Below are the code and all the weights of a small trained network. Each question names an input and a target symbol and asks about switching units off, where a switched-off unit gives its printed mean instead of its output.

import numpy as np


def w(rows, s, z=0):
    codes = np.array(rows[::2]) - 128.0
    scale = np.full(codes.shape[1], s)
    scale[-1] = z or s
    return codes * scale


def f(y):
    return y / 2 * (1 + np.tanh(0.7978845608 * (y + 0.044715 * y**3)))


def softmax(a):
    e = np.exp(a - a.max(-1, keepdims=True))
    return e / e.sum(-1, keepdims=True)


def log_softmax(a):
    a = a - a.max(-1, keepdims=True)
    return a - np.log(np.exp(a).sum(-1, keepdims=True))


def net(x, mask):
    ids = ['ΔΦΨΩβηξ'.index(c) for c in x.split()]
    T = len(ids)
    res = E[ids] + P[:T]
    u = 0
    for l in range(2):
        r = res
        for j in range(3):
            rows = slice(4 * j, 4 * j + 4)
            q, k, v = (r @ M[l][rows].T for M in (Q, K, V))
            z = softmax(np.where(np.tri(T) > 0, q @ k.T / 4**0.5, -1e9)) @ v
            o = O[l][rows]
            res = res + np.where(mask[u + j], z, o[:, -1]) @ o[:, :-1]
        u += 3
        y = f(res @ A[l][:, :-1].T + A[l][:, -1])
        res = res + np.where(mask[u : u + 4], y, B[l][:, -1]) @ B[l][:, :-1]
        u += 4
    return log_softmax(res[-1] @ U[:, :-1].T + U[:, -1])


Q, K, V, O, A, B = {}, {}, {}, {}, {}, {}
E = w([
[124,162,82],'Δ',
[193,130,125],'Φ',
[111,153,103],'Ψ',
[119,156,100],'Ω',
[8,158,184],'β',
[55,80,92],'η',
[110,153,194],'ξ',
],0.018)
P = w([
[187,57,190],'0',
[136,146,99],'1',
[170,18,171],'2',
[136,181,114],'3',
[168,7,166],'4',
[151,211,135],'5',
[160,4,167],'6',
[161,232,151],'7',
],0.011)
Q[0] = w([
[178,109,104],'0.h0',
[252,73,157],'0.h0',
[147,115,208],'0.h0',
[102,138,137],'0.h0',
[130,132,90],'0.h1',
[82,153,100],'0.h1',
[149,121,101],'0.h1',
[111,146,75],'0.h1',
[195,86,153],'0.h2',
[179,66,181],'0.h2',
[102,49,228],'0.h2',
[155,13,190],'0.h2',
],0.021)
K[0] = w([
[201,39,121],'0.h0',
[253,50,152],'0.h0',
[140,188,165],'0.h0',
[87,178,131],'0.h0',
[136,129,158],'0.h1',
[128,181,115],'0.h1',
[138,110,162],'0.h1',
[132,155,161],'0.h1',
[84,54,140],'0.h2',
[107,47,124],'0.h2',
[184,70,79],'0.h2',
[102,3,68],'0.h2',
],0.022)
V[0] = w([
[108,142,144],'0.h0',
[181,175,116],'0.h0',
[113,129,131],'0.h0',
[138,102,120],'0.h0',
[132,92,119],'0.h1',
[123,2,113],'0.h1',
[141,91,142],'0.h1',
[112,119,125],'0.h1',
[82,110,188],'0.h2',
[94,144,163],'0.h2',
[71,203,180],'0.h2',
[90,83,165],'0.h2',
],0.0056)
O[0] = w([
[144,92,141,169],'0.h0',
[64,131,89,2],'0.h0',
[138,116,135,157],'0.h0',
[133,165,118,115],'0.h0',
[133,112,177,145],'0.h1',
[143,106,253,218],'0.h1',
[147,108,166,137],'0.h1',
[119,137,135,157],'0.h1',
[26,167,99,226],'0.h2',
[48,122,115,173],'0.h2',
[4,77,120,159],'0.h2',
[72,187,106,232],'0.h2',
],0.0059,0.0022)
A[0] = w([
[172,188,106,138],'0.n0',
[84,149,26,2],'0.n1',
[131,141,119,162],'0.n2',
[194,254,95,35],'0.n3',
],0.0094,0.0038)
B[0] = w([
[116,142,139,137],'0.n0',
[216,93,253,252],'0.n1',
[133,137,111,157],'0.n2',
[46,121,144,181],'0.n3',
],0.019,0.0014)
Q[1] = w([
[215,125,88],'1.h0',
[251,104,139],'1.h0',
[120,129,121],'1.h0',
[107,133,129],'1.h0',
[134,120,136],'1.h1',
[121,138,122],'1.h1',
[136,103,129],'1.h1',
[137,109,130],'1.h1',
[149,140,100],'1.h2',
[169,172,160],'1.h2',
[172,191,116],'1.h2',
[137,137,139],'1.h2',
],0.024)
K[1] = w([
[147,4,185],'1.h0',
[44,14,119],'1.h0',
[145,115,139],'1.h0',
[139,128,136],'1.h0',
[132,114,142],'1.h1',
[129,143,125],'1.h1',
[131,99,118],'1.h1',
[126,109,119],'1.h1',
[125,99,93],'1.h2',
[103,50,222],'1.h2',
[69,8,156],'1.h2',
[106,83,161],'1.h2',
],0.016)
V[1] = w([
[125,100,128],'1.h0',
[128,147,128],'1.h0',
[128,131,120],'1.h0',
[133,49,129],'1.h0',
[119,253,152],'1.h1',
[132,82,114],'1.h1',
[127,244,150],'1.h1',
[131,184,129],'1.h1',
[131,147,126],'1.h2',
[126,160,127],'1.h2',
[101,181,152],'1.h2',
[124,177,128],'1.h2',
],0.0072)
O[1] = w([
[147,110,108,142],'1.h0',
[104,134,136,124],'1.h0',
[107,134,144,112],'1.h0',
[226,146,116,135],'1.h0',
[254,217,203,12],'1.h1',
[76,70,71,159],'1.h1',
[248,221,218,6],'1.h1',
[186,163,164,43],'1.h1',
[150,127,134,106],'1.h2',
[174,123,136,106],'1.h2',
[170,127,179,181],'1.h2',
[187,121,134,99],'1.h2',
],0.0064,0.0022)
A[1] = w([
[207,125,21,235],'1.n0',
[93,144,124,238],'1.n1',
[180,44,96,88],'1.n2',
[120,196,7,4],'1.n3',
],0.02,0.0029)
B[1] = w([
[55,196,138,181],'1.n0',
[163,69,90,224],'1.n1',
[201,165,133,253],'1.n2',
[47,109,251,144],'1.n3',
],0.019,0.008)
U = w([
[90,173,63,101],'Δ',
[247,144,163,2],'Φ',
[157,174,2,191],'Ψ',
[147,173,5,229],'Ω',
[43,29,43,188],'β',
[243,75,13,151],'η',
[229,78,248,2],'ξ',
],0.007,0.0026)

Each question gives the input, a string of symbols that net reads in full, and the target symbol t.
The units are the heads (4 rows each of Q, K, V and O) and the neurons (one row each of A and B). Each row of codes is followed by its name. A weight is (code - 128) times the scale printed after its matrix; where a second scale follows, it is the last column's (O, A, B and U).
mask holds one flag per unit, layer by layer, with each layer's heads first. A switched-off unit (its flag False) gives its mean, the last column of its rows in O or B, instead of its output. The means were averaged over made-up inputs and are rounded, as every weight is.
A unit's drop is (log p(t) with every unit on - log p(t) with that unit switched off) / (log p(t) with every unit on - log p(t) with every unit switched off).
The circuit of an input: a set's keep is (log p(t) with only the set's units on - log p(t) with every unit switched off) / (log p(t) with every unit on - log p(t) with every unit switched off). Starting from the 12 units with the biggest drops (on a tie, the unit counted first), units are removed one at a time, each time the one whose removal leaves the highest keep (on an exact tie, the one counted first), for as long as the keep stays at least 0.8.
units of the circuit, in order: the units of the circuit, biggest drop first
top k neurons: the k neurons with the biggest drops, biggest first
top k neurons in layer l: the k neurons of layer l with the biggest drops, biggest first
heads that matter: for each layer, one digit per head in row order, 1 if its drop is at least 0.15 and else 0, layers parted by /
input β η ξ β η η, target ξ: units of the circuit, in order -> [0.n1, 0.h2]
input η η ξ η η η η η, target β: units of the circuit, in order -> [1.n2, 1.h1]
input β η β η Φ Φ, target β: units of the circuit, in order -> [1.n2, 0.n3]
input η Ω Ψ, target Ω: heads that matter -> 011 / 100
input β η η η β η ξ ξ, target β: units of the circuit, in order -> [1.n2, 0.h2]
input Δ β η η η β Ω, target Ψ: top 3 neurons -> [0.n1, 1.n0, 0.n3]
input η η Ψ Ψ, target β: units of the circuit, in order -> [1.n2, 1.n3]
input η ξ η β β Ω, target ξ: top neuron -> [0.n1]
input β η η η Φ Ω, target β: top 2 neurons in layer 0 -> [0.n3, 0.n1]
input η Ψ η η β β Ω, target Ω: units of the circuit, in order -> [0.n1, 1.n0, 0.h2, 0.n3]
input η β ξ β, target ξ: heads that matter -> 011 / 010
input η Δ Δ Δ η β η Ψ, target ξ: top 2 neurons -> [0.n1, 1.n0]
input Δ ξ η, target η: top 2 neurons -> [1.n2, 1.n0]
input β η Ω, target Ω: heads that matter -> 011 / 000
input η η Φ ξ Φ η η Ω, target β: units of the circuit, in order -> [1.n2, 0.n3]
input η η η η Δ β Ω, target Ψ: heads that matter -> 011 / 100
input η Δ β η β Δ, target β: units of the circuit, in order -> [1.n2, 0.n3]
input η Ψ Φ ξ η Δ, target ξ: top neuron in layer 0 -> [0.n1]
input η ξ η η η β η, target η: heads that matter -> 000 / 010
input Ψ η Ψ η β η, target β: units of the circuit, in order -> [1.n2]
input ξ Φ ξ η ξ Δ, target β: units of the circuit, in order -> [0.n3, 1.n2]
